Below are the code and all the weights of a small trained network. Each question names an input and a target symbol and asks about switching units off, where a switched-off unit gives its printed mean instead of its output.

import numpy as np


def w(rows, s, z=0):
    codes = np.array(rows[::2]) - 128.0
    scale = np.full(codes.shape[1], s)
    scale[-1] = z or s
    return codes * scale


def norm(h):
    return h / np.sqrt((h * h).mean(-1, keepdims=True) + 1e-5)


def softmax(a):
    e = np.exp(a - a.max(-1, keepdims=True))
    return e / e.sum(-1, keepdims=True)


def log_softmax(a):
    a = a - a.max(-1, keepdims=True)
    return a - np.log(np.exp(a).sum(-1, keepdims=True))


def net(x, mask):
    ids = ['αβγδεζηλμξπσφψω'.index(c) for c in x.split()]
    T = len(ids)
    res = E[ids] + P[:T]
    u = 0
    for l in range(3):
        r = norm(res)
        for j in range(2):
            rows = slice(4 * j, 4 * j + 4)
            q, k, v = (r @ M[l][rows].T for M in (Q, K, V))
            z = softmax(np.where(np.tri(T) > 0, q @ k.T / 4**0.5, -1e9)) @ v
            o = O[l][rows]
            res = res + np.where(mask[u + j], z, o[:, -1]) @ o[:, :-1]
        u += 2
    return log_softmax(norm(res)[-1] @ U[:, :-1].T + U[:, -1])


Q, K, V, O = {}, {}, {}, {}
E = w([
[156,108,68,100,121,144,27],'α',
[44,109,171,164,87,103,124],'β',
[104,203,183,136,102,111,177],'γ',
[147,183,156,117,163,189,89],'δ',
[122,154,176,137,92,78,182],'ε',
[110,169,167,205,111,167,114],'ζ',
[74,108,32,156,192,112,33],'η',
[115,109,38,130,115,159,142],'λ',
[88,61,76,162,93,247,131],'μ',
[13,207,200,149,107,114,179],'ξ',
[88,190,85,162,135,184,144],'π',
[31,52,209,89,131,194,54],'σ',
[97,183,120,35,107,36,60],'φ',
[68,180,77,62,147,158,136],'ψ',
[108,132,190,57,122,189,145],'ω',
],0.016)
P = w([
[143,129,126,128,125,115,138],'0',
[144,132,121,125,99,118,120],'1',
[34,144,122,97,95,168,83],'2',
[138,123,122,129,153,114,141],'3',
[148,138,129,129,101,110,121],'4',
[3,134,132,99,143,162,127],'5',
],0.036)
Q[0] = w([
[250,143,164,139,24,132,120],'L0H1',
[132,112,195,135,156,47,80],'L0H1',
[227,171,92,132,154,115,138],'L0H1',
[122,44,141,202,101,116,120],'L0H1',
[84,122,73,7,181,95,99],'L0H2',
[83,112,240,58,114,51,91],'L0H2',
[165,28,101,161,101,75,88],'L0H2',
[12,49,128,202,209,168,74],'L0H2',
],0.025)
K[0] = w([
[160,172,160,116,9,136,79],'L0H1',
[92,120,178,117,143,79,55],'L0H1',
[128,168,56,101,89,112,71],'L0H1',
[152,55,127,150,92,117,116],'L0H1',
[81,96,80,3,222,128,86],'L0H2',
[63,138,234,55,129,64,106],'L0H2',
[143,41,53,162,109,73,73],'L0H2',
[35,37,144,210,206,176,126],'L0H2',
],0.025)
V[0] = w([
[113,113,168,231,115,159,136],'L0H1',
[99,34,146,123,131,68,109],'L0H1',
[1,181,81,108,90,124,127],'L0H1',
[149,127,197,60,119,87,170],'L0H1',
[127,217,93,79,171,167,158],'L0H2',
[197,132,148,158,162,83,163],'L0H2',
[146,155,196,151,168,106,67],'L0H2',
[122,71,143,84,183,111,146],'L0H2',
],0.037)
O[0] = w([
[54,157,93,122,62,221,135,131],'L0H1',
[116,165,89,109,90,50,237,130],'L0H1',
[117,196,197,40,246,161,137,228],'L0H1',
[103,84,235,149,70,79,163,29],'L0H1',
[19,201,151,167,174,155,108,145],'L0H2',
[178,140,86,125,191,181,216,6],'L0H2',
[170,155,100,143,148,5,175,117],'L0H2',
[81,28,99,141,152,131,157,71],'L0H2',
],0.023)
Q[1] = w([
[221,146,170,192,106,173,120],'L1H1',
[126,205,149,155,62,171,183],'L1H1',
[136,137,198,83,175,94,167],'L1H1',
[226,164,59,131,141,100,136],'L1H1',
[138,90,80,71,151,113,79],'L1H2',
[62,198,147,115,186,111,117],'L1H2',
[78,79,101,199,216,169,159],'L1H2',
[4,184,104,118,124,153,53],'L1H2',
],0.029)
K[1] = w([
[176,129,171,91,75,129,3],'L1H1',
[136,185,165,146,25,135,122],'L1H1',
[155,113,223,92,182,126,178],'L1H1',
[247,168,84,102,105,107,113],'L1H1',
[120,153,64,96,128,91,45],'L1H2',
[41,204,108,160,166,80,163],'L1H2',
[88,31,75,165,192,152,177],'L1H2',
[5,176,118,214,113,166,86],'L1H2',
],0.026)
V[1] = w([
[226,142,73,193,178,252,193],'L1H1',
[152,60,240,130,133,120,161],'L1H1',
[217,114,109,117,104,44,218],'L1H1',
[123,109,165,155,161,228,109],'L1H1',
[118,132,12,140,136,189,200],'L1H2',
[163,128,150,136,84,208,152],'L1H2',
[148,175,150,161,217,113,183],'L1H2',
[47,252,152,182,109,176,106],'L1H2',
],0.019)
O[1] = w([
[122,162,174,249,59,94,73,153],'L1H1',
[79,46,161,88,106,170,99,38],'L1H1',
[166,180,138,109,98,200,45,70],'L1H1',
[82,75,158,184,109,90,136,135],'L1H1',
[154,104,121,47,193,93,135,91],'L1H2',
[178,117,121,95,98,142,80,87],'L1H2',
[97,70,102,97,114,128,189,135],'L1H2',
[200,194,193,112,65,113,191,247],'L1H2',
],0.018,0.014)
Q[2] = w([
[199,19,130,113,6,122,172],'L2H1',
[186,194,157,94,79,150,218],'L2H1',
[93,170,47,84,88,74,110],'L2H1',
[80,57,162,85,179,40,136],'L2H1',
[137,98,116,139,71,55,120],'L2H2',
[119,161,190,68,98,114,235],'L2H2',
[6,193,73,205,79,149,139],'L2H2',
[230,56,221,178,27,198,118],'L2H2',
],0.021)
K[2] = w([
[69,148,153,70,8,69,90],'L2H1',
[169,177,199,59,82,112,187],'L2H1',
[155,149,16,95,131,98,136],'L2H1',
[72,40,132,144,197,75,177],'L2H1',
[123,123,87,161,81,31,109],'L2H2',
[122,141,175,58,113,94,222],'L2H2',
[6,176,60,171,102,97,177],'L2H2',
[157,142,191,131,50,156,56],'L2H2',
],0.022)
V[2] = w([
[45,119,123,132,99,111,82],'L2H1',
[88,140,113,119,123,165,91],'L2H1',
[242,94,81,164,149,191,96],'L2H1',
[115,176,162,124,253,228,191],'L2H1',
[213,39,93,174,137,167,186],'L2H2',
[90,96,118,53,228,168,120],'L2H2',
[65,158,138,93,89,150,55],'L2H2',
[150,166,199,117,165,177,87],'L2H2',
],0.025)
O[2] = w([
[110,132,139,60,118,64,88,71],'L2H1',
[121,89,136,115,131,85,152,131],'L2H1',
[131,100,186,237,169,133,167,153],'L2H1',
[253,113,91,175,72,136,209,249],'L2H1',
[106,130,202,78,45,146,57,21],'L2H2',
[209,134,154,209,118,195,157,178],'L2H2',
[111,73,74,110,190,149,179,159],'L2H2',
[102,48,102,185,94,116,169,182],'L2H2',
],0.018)
U = w([
[166,90,119,136,140,128,31,155],'α',
[156,128,101,54,75,157,160,202],'β',
[118,149,197,150,72,142,189,91],'γ',
[113,121,137,205,100,34,162,62],'δ',
[142,104,169,129,72,141,111,209],'ε',
[149,224,153,176,51,143,95,60],'ζ',
[143,144,41,114,212,109,161,151],'η',
[175,66,150,185,113,184,139,190],'λ',
[64,134,60,143,119,208,116,135],'μ',
[64,190,149,117,124,130,253,2],'ξ',
[111,185,161,92,179,235,92,40],'π',
[111,132,111,80,125,100,107,217],'σ',
[186,116,209,110,159,60,150,101],'φ',
[83,171,193,135,226,156,151,55],'ψ',
[110,103,166,118,122,130,121,225],'ω',
],0.011,0.0044)

Each question gives the input, a string of symbols that net reads in full, and the target symbol t.
The units are the heads (4 rows each of Q, K, V and O). Each row of codes is followed by its name. A weight is (code - 128) times the scale printed after its matrix; where a second scale follows, it is the last column's (O and U).
mask holds one flag per head, layer by layer. A switched-off head (its flag False) gives its mean, the last column of its rows in O, instead of its output. The means were averaged over made-up inputs and are rounded, as every weight is.
A unit's drop is (log p(t) with every unit on - log p(t) with that unit switched off) / (log p(t) with every unit on - log p(t) with every unit switched off).
The circuit of an input: a set's keep is (log p(t) with only the set's units on - log p(t) with every unit switched off) / (log p(t) with every unit on - log p(t) with every unit switched off). Starting from all 6 units, units are removed one at a time, each time the one whose removal leaves the highest keep (on an exact tie, the one counted first), for as long as the keep stays at least 0.8.
circuit, biggest first: the units of the circuit, biggest drop first
unit that matters most: the unit with the biggest drop
heads that matter: for each layer, one digit per head in row order, 1 if its drop is at least 0.15 and else 0, layers parted by /
input φ η η η ζ α, target ζ: unit that matters most	L0H2
input η η η π ξ σ, target λ: circuit, biggest first	[L2H1; L0H2]
input α η η, target ψ: circuit, biggest first	[L0H1; L0H2; L2H1; L1H1]
input ψ β λ ψ, target ψ: circuit, biggest first	[L0H2; L0H1]
input ψ η σ, target φ: circuit, biggest first	[L0H1; L0H2]
input η η β φ η η, target π: circuit, biggest first	[L0H1; L0H2; L1H1]
input ω η ψ μ, target μ: heads that matter	11 / 10 / 00
input η ξ ψ, target ζ: heads that matter	11 / 01 / 00
input ω η ζ λ β λ, target δ: circuit, biggest first	[L0H1; L0H2; L1H1]
input φ ζ π σ, target σ: circuit, biggest first	[L0H1; L2H1]
input ε λ β μ η ζ, target η: circuit, biggest first	[L0H1; L2H2; L1H1]
input ζ α γ π η η, target λ: circuit, biggest first	[L0H1; L2H1; L2H2]
input ζ η η η η ξ, target ζ: heads that matter	01 / 00 / 01
input ζ ζ φ, target μ: heads that matter	10 / 00 / 01
input β η η β λ, target λ: heads that matter	11 / 00 / 01
input ψ ζ λ, target φ: circuit, biggest first	[L0H1]
input λ ζ ω, target δ: circuit, biggest first	[L0H2; L1H1]
input β λ ψ λ η β, target δ: heads that matter	01 / 10 / 00
input ψ η σ ψ η η, target φ: heads that matter	10 / 00 / 10
input ξ μ ζ β η ζ, target ξ: unit that matters most	L1H1
input α ζ η, target ψ: heads that matter	11 / 01 / 10
input η ζ η β ψ λ, target ξ: heads that matter	11 / 10 / 00
